Here is a tiny trained network, its code and every weight. The questions are about switching its units off for an input and a target symbol, where a switched-off unit gives its printed mean instead of its output.

import numpy as np


def w(rows, s, z=0):
    codes = np.array(rows[::2]) - 128.0
    scale = np.full(codes.shape[1], s)
    scale[-1] = z or s
    return codes * scale


def norm(h):
    return h / np.sqrt((h * h).mean(-1, keepdims=True) + 1e-5)


def f(y):
    return np.maximum(y, 0)


def softmax(a):
    e = np.exp(a - a.max(-1, keepdims=True))
    return e / e.sum(-1, keepdims=True)


def log_softmax(a):
    a = a - a.max(-1, keepdims=True)
    return a - np.log(np.exp(a).sum(-1, keepdims=True))


def net(x, mask):
    ids = ['αβγδεζηθλμξπστφ'.index(c) for c in x.split()]
    T = len(ids)
    res = E[ids] + P[:T]
    u = 0
    for l in range(2):
        r = norm(res)
        for j in range(2):
            rows = slice(2 * j, 2 * j + 2)
            q, k, v = (r @ M[l][rows].T for M in (Q, K, V))
            z = softmax(np.where(np.tri(T) > 0, q @ k.T / 2**0.5, -1e9)) @ v
            o = O[l][rows]
            res = res + np.where(mask[u + j], z, o[:, -1]) @ o[:, :-1]
        u += 2
        y = f(norm(res) @ A[l][:, :-1].T + A[l][:, -1])
        res = res + np.where(mask[u : u + 4], y, B[l][:, -1]) @ B[l][:, :-1]
        u += 4
    return log_softmax(norm(res)[-1] @ U[:, :-1].T + U[:, -1])


Q, K, V, O, A, B = {}, {}, {}, {}, {}, {}
E = w([
[111,126,210,179,89,167,92],'α',
[111,110,165,91,97,98,112],'β',
[114,164,120,114,119,99,126],'γ',
[105,119,160,199,120,103,169],'δ',
[132,163,153,145,107,170,146],'ε',
[113,161,132,144,105,156,120],'ζ',
[128,133,158,148,118,143,112],'η',
[99,167,177,111,130,126,104],'θ',
[137,152,135,95,125,106,192],'λ',
[81,113,136,144,93,115,133],'μ',
[78,122,128,139,101,179,163],'ξ',
[104,131,149,142,41,175,68],'π',
[65,125,164,126,104,121,89],'σ',
[129,146,163,148,126,58,125],'τ',
[108,87,250,136,121,144,135],'φ',
],0.02)
P = w([
[182,88,37,112,153,133,103],'0',
[90,142,219,254,18,120,121],'1',
[136,124,112,125,234,124,134],'2',
[89,157,207,224,38,107,128],'3',
[128,127,122,113,225,125,120],'4',
[83,157,199,210,46,104,123],'5',
[122,125,129,107,219,126,111],'6',
[79,165,196,207,49,102,121],'7',
[121,126,138,102,219,131,107],'8',
[78,163,197,206,48,105,113],'9',
[122,124,146,92,212,137,107],'10',
[76,165,194,204,65,95,118],'11',
],0.014)
Q[0] = w([
[169,81,83,97,198,157,59],'0.h0',
[56,191,156,167,105,126,197],'0.h0',
[121,206,160,178,46,99,150],'0.h1',
[169,253,134,104,136,163,162],'0.h1',
],0.014)
K[0] = w([
[6,222,214,157,141,117,114],'0.h0',
[168,107,63,107,195,208,96],'0.h0',
[248,129,39,182,26,105,143],'0.h1',
[179,250,104,84,130,171,119],'0.h1',
],0.012)
V[0] = w([
[160,139,201,126,73,98,208],'0.h0',
[61,150,134,210,117,50,115],'0.h0',
[175,253,109,151,75,142,104],'0.h1',
[113,91,179,200,104,94,126],'0.h1',
],0.014)
O[0] = w([
[247,127,181,69,140,155,43,2],'0.h0',
[117,240,83,130,155,155,45,127],'0.h0',
[85,128,110,191,216,106,16,97],'0.h1',
[180,166,154,224,77,124,194,142],'0.h1',
],0.013,0.008)
A[0] = w([
[106,86,68,96,146,95,154,191],'0.n0',
[124,88,147,210,96,171,132,139],'0.n1',
[190,159,49,69,155,3,168,128],'0.n2',
[106,135,140,188,126,146,103,255],'0.n3',
],0.017,0.0093)
B[0] = w([
[220,154,170,122,143,151,117,192],'0.n0',
[152,151,109,79,157,61,135,217],'0.n1',
[155,70,132,137,167,1,40,145],'0.n2',
[210,128,149,114,145,156,130,250],'0.n3',
],0.018,0.015)
Q[1] = w([
[176,193,202,125,97,9,168],'1.h0',
[160,117,186,140,178,62,174],'1.h0',
[93,31,63,48,203,202,77],'1.h1',
[189,177,72,58,138,123,169],'1.h1',
],0.014)
K[1] = w([
[235,52,57,131,134,55,158],'1.h0',
[201,55,42,165,170,162,164],'1.h0',
[52,209,247,102,140,172,100],'1.h1',
[201,104,37,91,165,232,116],'1.h1',
],0.013)
V[1] = w([
[139,49,93,254,136,46,129],'1.h0',
[119,91,229,175,125,254,138],'1.h0',
[187,96,74,51,191,164,186],'1.h1',
[66,150,210,28,183,83,165],'1.h1',
],0.0081)
O[1] = w([
[112,128,62,55,110,161,140,166],'1.h0',
[202,100,143,164,129,86,189,60],'1.h0',
[3,157,228,155,97,172,65,254],'1.h1',
[110,249,137,71,129,57,140,154],'1.h1',
],0.011,0.0087)
A[1] = w([
[120,204,171,225,55,133,112,11],'1.n0',
[150,90,36,175,188,123,59,130],'1.n1',
[79,42,104,80,152,61,218,178],'1.n2',
[39,75,162,249,108,106,119,103],'1.n3',
],0.013,0.011)
B[1] = w([
[101,72,118,166,158,137,26,204],'1.n0',
[100,165,86,218,91,150,122,167],'1.n1',
[123,147,7,133,103,147,73,254],'1.n2',
[158,66,121,79,165,216,198,192],'1.n3',
],0.016,0.0058)
U = w([
[213,174,44,57,169,196,131,3],'α',
[7,171,135,157,67,148,95,79],'β',
[93,79,72,60,161,214,173,225],'γ',
[134,167,80,105,32,58,126,106],'δ',
[132,71,227,111,68,131,170,164],'ε',
[67,135,17,126,163,107,70,184],'ζ',
[153,35,112,89,188,53,103,208],'η',
[33,172,158,45,224,83,144,62],'θ',
[106,149,165,228,78,11,64,86],'λ',
[196,154,58,191,141,112,185,137],'μ',
[139,62,158,23,71,103,68,101],'ξ',
[190,52,125,216,20,207,59,145],'π',
[152,30,181,98,217,182,154,166],'σ',
[233,154,174,117,152,72,174,38],'τ',
[70,116,122,213,186,192,125,187],'φ',
],0.014,0.0062)

Each question gives the input, a string of symbols that net reads in full, and the target symbol t.
The units are the heads (2 rows each of Q, K, V and O) and the neurons (one row each of A and B). Each row of codes is followed by its name. A weight is (code - 128) times the scale printed after its matrix; where a second scale follows, it is the last column's (O, A, B and U).
mask holds one flag per unit, layer by layer, with each layer's heads first. A switched-off unit (its flag False) gives its mean, the last column of its rows in O or B, instead of its output. The means were averaged over made-up inputs and are rounded, as every weight is.
A unit's drop is (log p(t) with every unit on - log p(t) with that unit switched off) / (log p(t) with every unit on - log p(t) with every unit switched off).
The circuit of an input: a set's keep is (log p(t) with only the set's units on - log p(t) with every unit switched off) / (log p(t) with every unit on - log p(t) with every unit switched off). Starting from all 12 units, units are removed one at a time, each time the one whose removal leaves the highest keep (on an exact tie, the one counted first), for as long as the keep stays at least 0.8.
circuit, biggest first: the units of the circuit, biggest drop first
k most important neurons: the k neurons with the biggest drops, biggest first
top k neurons in layer l: the k neurons of layer l with the biggest drops, biggest first
which heads matter: for each layer, one digit per head in row order, 1 if its drop is at least 0.15 and else 0, layers parted by /
input σ π μ η δ α π θ η θ, target φ: circuit, biggest first -> (0.h0, 1.n3, 0.h1)
input η τ β β δ α, target γ: circuit, biggest first -> (0.h0, 1.n3)
input φ γ π ε η ζ π ζ θ θ η θ, target τ: which heads matter -> 11 / 00
input α η θ ξ ζ δ π ζ η λ τ, target λ: circuit, biggest first -> (0.n2, 1.n1)
input φ η β π ζ α ξ γ α β λ γ, target τ: which heads matter -> 11 / 00
input τ φ λ η α, target τ: circuit, biggest first -> (0.h1, 0.n1)
input ε λ π δ μ ξ γ η τ λ, target η: circuit, biggest first -> (0.h1, 0.h0)
input ξ β ε σ σ ξ ζ σ ξ λ, target ε: which heads matter -> 11 / 11
input δ δ β η π ε, target π: 2 most important neurons -> (1.n0, 0.n0)
input β ξ π γ τ ζ, target δ: 2 most important neurons -> (1.n2, 0.n1)
input β ζ ε α ξ π σ, target β: circuit, biggest first -> (0.h1, 0.n3, 0.n1)
input ε ξ β, target ξ: circuit, biggest first -> (0.h1, 0.n2, 0.n1)
input η μ η θ, target γ: top neuron in layer 0 -> (0.n0)
input ξ γ η π μ θ μ ξ, target ε: circuit, biggest first -> (0.h0)
input ε τ α, target τ: 2 most important neurons -> (0.n1, 0.n3)
input γ η μ σ ξ π λ β φ σ, target θ: which heads matter -> 11 / 01
input θ η α τ π λ δ ζ φ μ μ, target δ: 2 most important neurons -> (0.n3, 1.n2)
input θ η ε, target σ: circuit, biggest first -> (0.h1, 0.n0, 0.h0)
input α μ π φ η ξ ξ μ π γ, target λ: circuit, biggest first -> (0.n1, 0.h1, 1.n0)
input ζ φ α γ η τ γ η, target ζ: which heads matter -> 11 / 01
input η ξ β μ η δ μ τ η τ π, target π: top 2 neurons in layer 0 -> (0.n1, 0.n0)
input α η π η φ π ε, target σ: top 2 neurons in layer 0 -> (0.n1, 0.n2)
input μ σ β ε λ β π τ, target β: which heads matter -> 11 / 00
input β η σ ε β μ γ τ φ φ ε β, target δ: 4 most important neurons -> (1.n2, 0.n3, 0.n2, 0.n1)
input σ σ τ γ δ π ξ θ μ β ξ ε, target φ: which heads matter -> 10 / 00
